Here is a tiny trained network, its code and every weight. The questions are about switching its units off for an input and a class, where a switched-off unit gives its printed mean instead of its output.

import numpy as np


def w(rows, s, z=0):
    codes = np.array(rows[::2]) - 128.0
    scale = np.full(codes.shape[1], s)
    scale[-1] = z or s
    return codes * scale


def f(y):
    return y / 2 * (1 + np.tanh(0.7978845608 * (y + 0.044715 * y**3)))


def log_softmax(a):
    a = a - a.max(-1, keepdims=True)
    return a - np.log(np.exp(a).sum(-1, keepdims=True))


def net(x, mask):
    res = np.array(x, float).reshape(1, 4) / 4 @ E
    y = f(res @ A[0][:, :-1].T + A[0][:, -1])
    res = res + np.where(mask, y, B[0][:, -1]) @ B[0][:, :-1]
    return log_softmax(res[-1] @ U[:, :-1].T + U[:, -1])


A, B = {}, {}
E = w([
[100,171,229,152,151,76,198,179,140,41,10,95],'x0',
[81,238,223,204,84,137,52,114,211,163,187,173],'x1',
[152,95,149,95,144,166,127,198,157,248,46,213],'x2',
[137,142,83,255,242,76,124,103,100,186,110,107],'x3',
],0.0093)
A[0] = w([
[166,81,97,152,61,101,122,35,161,113,168,87,25],'N0',
[1,176,195,173,109,73,37,69,171,108,192,133,23],'N1',
[125,161,150,164,105,133,117,69,59,28,189,51,72],'N2',
[97,140,161,73,95,159,166,138,116,110,165,134,2],'N3',
[145,105,36,84,160,154,186,93,52,44,115,46,20],'N4',
[78,238,215,180,87,178,80,116,156,197,172,165,85],'N5',
[145,27,39,83,113,163,97,85,44,171,167,128,87],'N6',
[51,199,167,176,78,75,181,179,159,55,78,102,79],'N7',
[117,120,177,63,36,184,139,157,163,93,137,142,176],'N8',
[122,86,180,83,77,112,99,132,155,82,149,168,32],'N9',
[137,178,98,133,100,202,65,132,116,187,226,126,86],'N10',
[135,145,88,214,208,52,144,94,131,141,138,142,38],'N11',
[136,102,151,148,130,197,129,186,185,212,83,193,18],'N12',
[100,105,99,65,49,136,179,151,146,111,143,149,62],'N13',
[127,95,179,141,110,92,162,183,80,92,28,78,87],'N14',
[177,105,146,57,165,117,108,191,93,195,79,172,101],'N15',
[108,141,145,192,177,127,101,95,57,239,63,94,105],'N16',
],0.008,0.0052)
B[0] = w([
[127,182,170,167,92,161,142,188,154,159,165,173,166],'N0',
[203,84,112,102,164,137,189,154,69,137,75,170,235],'N1',
[126,117,187,180,55,168,165,154,173,74,208,179,228],'N2',
[114,125,136,176,94,63,137,223,78,248,143,93,147],'N3',
[216,66,111,88,191,156,178,154,88,107,134,130,218],'N4',
[188,83,94,83,162,140,156,119,96,137,42,133,246],'N5',
[133,170,117,135,176,104,87,141,202,174,66,184,222],'N6',
[110,184,133,120,146,131,85,159,174,155,125,164,240],'N7',
[124,132,95,173,97,68,91,61,93,119,123,68,219],'N8',
[131,142,117,175,136,91,127,129,95,202,151,61,159],'N9',
[82,187,169,99,164,98,88,156,187,156,102,161,206],'N10',
[113,128,87,177,62,87,87,106,105,170,162,61,198],'N11',
[158,153,207,124,80,162,216,164,147,86,220,132,189],'N12',
[150,149,88,156,125,106,88,125,75,200,140,43,174],'N13',
[70,179,116,108,195,111,70,179,193,200,92,189,220],'N14',
[156,109,165,152,127,190,191,153,125,53,181,111,194],'N15',
[119,139,108,153,90,104,93,77,90,135,149,58,202],'N16',
],0.011,0.012)
U = w([
[165,99,112,94,159,138,172,135,88,131,97,131,102],'0',
[109,166,139,119,148,121,83,141,183,147,120,160,97],'1',
[123,136,110,162,89,101,103,113,85,143,159,52,107],'2',
[138,139,170,139,93,164,184,140,147,101,204,134,104],'3',
[109,122,120,107,128,140,99,70,156,71,107,130,253],'4',
[4,61,150,70,108,150,115,66,66,111,156,161,56],'5',
],0.022,0.036)

Each question gives the input, the list of numbers given to net, and the class t.
The units are the neurons (one row each of A and B). Each row of codes is followed by its name. A weight is (code - 128) times the scale printed after its matrix; where a second scale follows, it is the last column's (A, B and U).
mask holds one flag per neuron, in row order. A switched-off neuron (its flag False) gives its mean, the last column of its row in B, instead of its output. The means were averaged over made-up inputs and are rounded, as every weight is.
A unit's drop is (log p(t) with every unit on - log p(t) with that unit switched off) / (log p(t) with every unit on - log p(t) with every unit switched off).
The circuit of an input: a set's keep is (log p(t) with only the set's units on - log p(t) with every unit switched off) / (log p(t) with every unit on - log p(t) with every unit switched off). Starting from the 12 units with the biggest drops (on a tie, the unit counted first), units are removed one at a time, each time the one whose removal leaves the highest keep (on an exact tie, the one counted first), for as long as the keep stays at least 0.8.
units of the circuit, in order: the units of the circuit, biggest drop first
most important unit: the unit with the biggest drop
k most important neurons: the k neurons with the biggest drops, biggest first
drop when u is switched off: that unit's drop, to one decimal
input [7,-6,-7,-5], class 1: units of the circuit, in order : N14
input [-4,-4,-5,-2], class 3: 4 most important neurons : N5, N2, N1, N0
input [-6,6,0,-4], class 0: 2 most important neurons : N5, N1
input [0,-3,6,-6], class 2: units of the circuit, in order : N8, N13
input [7,-1,-8,7], class 3: 3 most important neurons : N2, N6, N4
input [-3,-5,6,-3], class 3: units of the circuit, in order : N15, N5
input [0,-4,5,1], class 3: units of the circuit, in order : N5, N15
input [-8,-2,-5,-8], class 1: 2 most important neurons : N6, N10
input [-2,4,5,-1], class 3: 2 most important neurons : N12, N1
input [0,7,8,8], class 2: 3 most important neurons : N16, N11, N2
input [-4,5,-6,4], class 3: 2 most important neurons : N2, N0
input [-6,-4,6,-2], class 1: 3 most important neurons : N6, N2, N4
input [-8,6,-8,2], class 1: 3 most important neurons : N10, N12, N15
input [0,8,3,-7], class 0: units of the circuit, in order : N5
input [7,3,-7,-2], class 1: 4 most important neurons : N7, N14, N12, N15
input [-6,2,-7,0], class 3: 2 most important neurons : N2, N14
input [7,-4,3,1], class 1: drop when N14 is switched off : 0.4
input [-1,-3,-2,1], class 4: drop when N4 is switched off : -0.8
input [2,5,0,1], class 0: drop when N12 is switched off : 0.0
input [-7,-6,7,-5], class 1: most important unit : N6
